Below is a small trained network, with its code and all its weights. Each question gives an input and a class and asks what happens when units are switched off, that is, made to give their printed mean instead of their output.

import numpy as np


def w(rows, s, z=0):
    codes = np.array(rows[::2]) - 128.0
    scale = np.full(codes.shape[1], s)
    scale[-1] = z or s
    return codes * scale


def f(y):
    return np.maximum(y, 0)


def log_softmax(a):
    a = a - a.max(-1, keepdims=True)
    return a - np.log(np.exp(a).sum(-1, keepdims=True))


def net(x, mask):
    res = np.array(x, float).reshape(1, 8) / 4 @ E
    y = f(res @ A[0][:, :-1].T + A[0][:, -1])
    res = res + np.where(mask, y, B[0][:, -1]) @ B[0][:, :-1]
    return log_softmax(res[-1] @ U[:, :-1].T + U[:, -1])


A, B = {}, {}
E = w([
[67,128,78,82,2,50,141,147],'x0',
[89,53,62,55,188,149,223,54],'x1',
[126,128,133,130,124,132,135,130],'x2',
[173,190,200,33,80,138,111,33],'x3',
[77,36,245,164,134,62,112,91],'x4',
[124,132,130,129,128,129,132,130],'x5',
[128,128,127,127,127,128,130,128],'x6',
[128,128,132,132,124,131,132,129],'x7',
],0.0092)
A[0] = w([
[180,224,2,87,107,205,140,176,43],'neuron 0',
[168,188,177,40,102,140,95,42,46],'neuron 1',
[98,95,70,200,170,132,135,225,61],'neuron 2',
[155,164,151,176,95,109,65,174,8],'neuron 3',
[166,196,58,113,118,159,159,171,20],'neuron 4',
[97,59,68,68,171,130,233,71,85],'neuron 5',
[167,191,178,182,76,98,47,213,93],'neuron 6',
[71,36,220,168,108,49,121,96,6],'neuron 7',
[72,125,88,73,17,63,134,156,92],'neuron 8',
[192,131,174,157,249,221,101,106,48],'neuron 9',
[80,79,80,198,177,113,142,209,68],'neuron 10',
[99,121,105,93,72,92,116,141,3],'neuron 11',
[151,177,156,183,91,107,78,183,35],'neuron 12',
[171,176,183,74,131,151,101,53,38],'neuron 13',
[90,139,94,106,42,71,143,128,12],'neuron 14',
[111,100,90,194,189,129,119,198,56],'neuron 15',
],0.0079,0.0027)
B[0] = w([
[146,59,236,111,176,88,12,133,240],'neuron 0',
[157,75,113,85,37,100,190,151,222],'neuron 1',
[162,94,115,78,39,88,167,110,210],'neuron 2',
[82,139,92,93,153,172,144,89,195],'neuron 3',
[136,72,212,116,163,100,58,130,190],'neuron 4',
[48,160,74,98,178,211,129,54,233],'neuron 5',
[52,123,49,63,189,202,153,46,249],'neuron 6',
[160,85,225,111,186,105,39,144,222],'neuron 7',
[157,228,105,239,188,113,180,201,226],'neuron 8',
[161,218,91,253,153,95,192,209,223],'neuron 9',
[159,94,121,63,42,106,145,120,211],'neuron 10',
[144,159,116,163,146,130,147,166,167],'neuron 11',
[70,119,76,100,158,182,154,72,204],'neuron 12',
[146,114,106,101,34,97,175,143,201],'neuron 13',
[143,167,112,206,147,124,140,159,190],'neuron 14',
[160,118,118,97,49,102,164,131,193],'neuron 15',
],0.0076,0.011)
U = w([
[73,131,78,96,171,204,142,55,253],'0',
[164,99,115,92,6,90,160,131,144],'1',
[151,183,108,227,164,111,157,186,94],'2',
[143,78,202,118,181,96,36,131,27],'3',
],0.013,0.0003)

Each question gives the input, the list of numbers given to net, and the class t.
The units are the neurons (one row each of A and B). Each row of codes is followed by its name. A weight is (code - 128) times the scale printed after its matrix; where a second scale follows, it is the last column's (A, B and U).
mask holds one flag per neuron, in row order. A switched-off neuron (its flag False) gives its mean, the last column of its row in B, instead of its output. The means were averaged over made-up inputs and are rounded, as every weight is.
A unit's drop is (log p(t) with every unit on - log p(t) with that unit switched off) / (log p(t) with every unit on - log p(t) with every unit switched off).
The circuit of an input: a set's keep is (log p(t) with only the set's units on - log p(t) with every unit switched off) / (log p(t) with every unit on - log p(t) with every unit switched off). Starting from the 12 units with the biggest drops (on a tie, the unit counted first), units are removed one at a time, each time the one whose removal leaves the highest keep (on an exact tie, the one counted first), for as long as the keep stays at least 0.8.
circuit, biggest first: the units of the circuit, biggest drop first
k most important neurons: the k neurons with the biggest drops, biggest first
drop of u: that unit's drop, to one decimal
input [-1,1,6,8,8,-5,-7,-1], class 1: circuit, biggest first -> (neuron 1)
input [-3,-4,-8,5,5,-8,8,-4], class 1: 3 most important neurons -> (neuron 0; neuron 13; neuron 1)
input [7,1,7,6,-8,-3,6,6], class 3: 2 most important neurons -> (neuron 0; neuron 4)
input [-6,5,-5,1,-5,-3,-5,-2], class 2: 2 most important neurons -> (neuron 9; neuron 6)
input [-7,2,6,3,-8,-7,8,1], class 3: 3 most important neurons -> (neuron 0; neuron 4; neuron 8)
input [3,6,1,-8,-6,-5,6,0], class 1: 2 most important neurons -> (neuron 2; neuron 10)
input [-3,5,1,0,6,4,4,-5], class 3: 4 most important neurons -> (neuron 7; neuron 6; neuron 12; neuron 3)
input [7,4,5,0,7,-6,-4,-5], class 2: 2 most important neurons -> (neuron 8; neuron 0)
input [0,-4,6,-3,0,4,-7,4], class 0: 2 most important neurons -> (neuron 6; neuron 1)
input [1,-5,7,1,-7,5,-2,-2], class 3: 3 most important neurons -> (neuron 0; neuron 4; neuron 5)
input [7,7,-7,7,6,2,-7,4], class 0: 4 most important neurons -> (neuron 5; neuron 9; neuron 2; neuron 10)
input [6,-5,7,5,8,-4,-1,7], class 3: 3 most important neurons -> (neuron 7; neuron 9; neuron 5)
input [4,-5,-4,2,3,-3,5,8], class 0: 2 most important neurons -> (neuron 6; neuron 9)
input [-6,-1,-7,6,3,-2,4,-5], class 1: circuit, biggest first -> (neuron 13)
input [-2,-6,3,4,3,-7,6,1], class 0: drop of neuron 6 -> 0.2
input [6,-1,1,3,-3,-7,8,6], class 2: drop of neuron 8 -> 0.2
input [-5,-7,-6,7,5,7,5,5], class 0: drop of neuron 15 -> 0.1
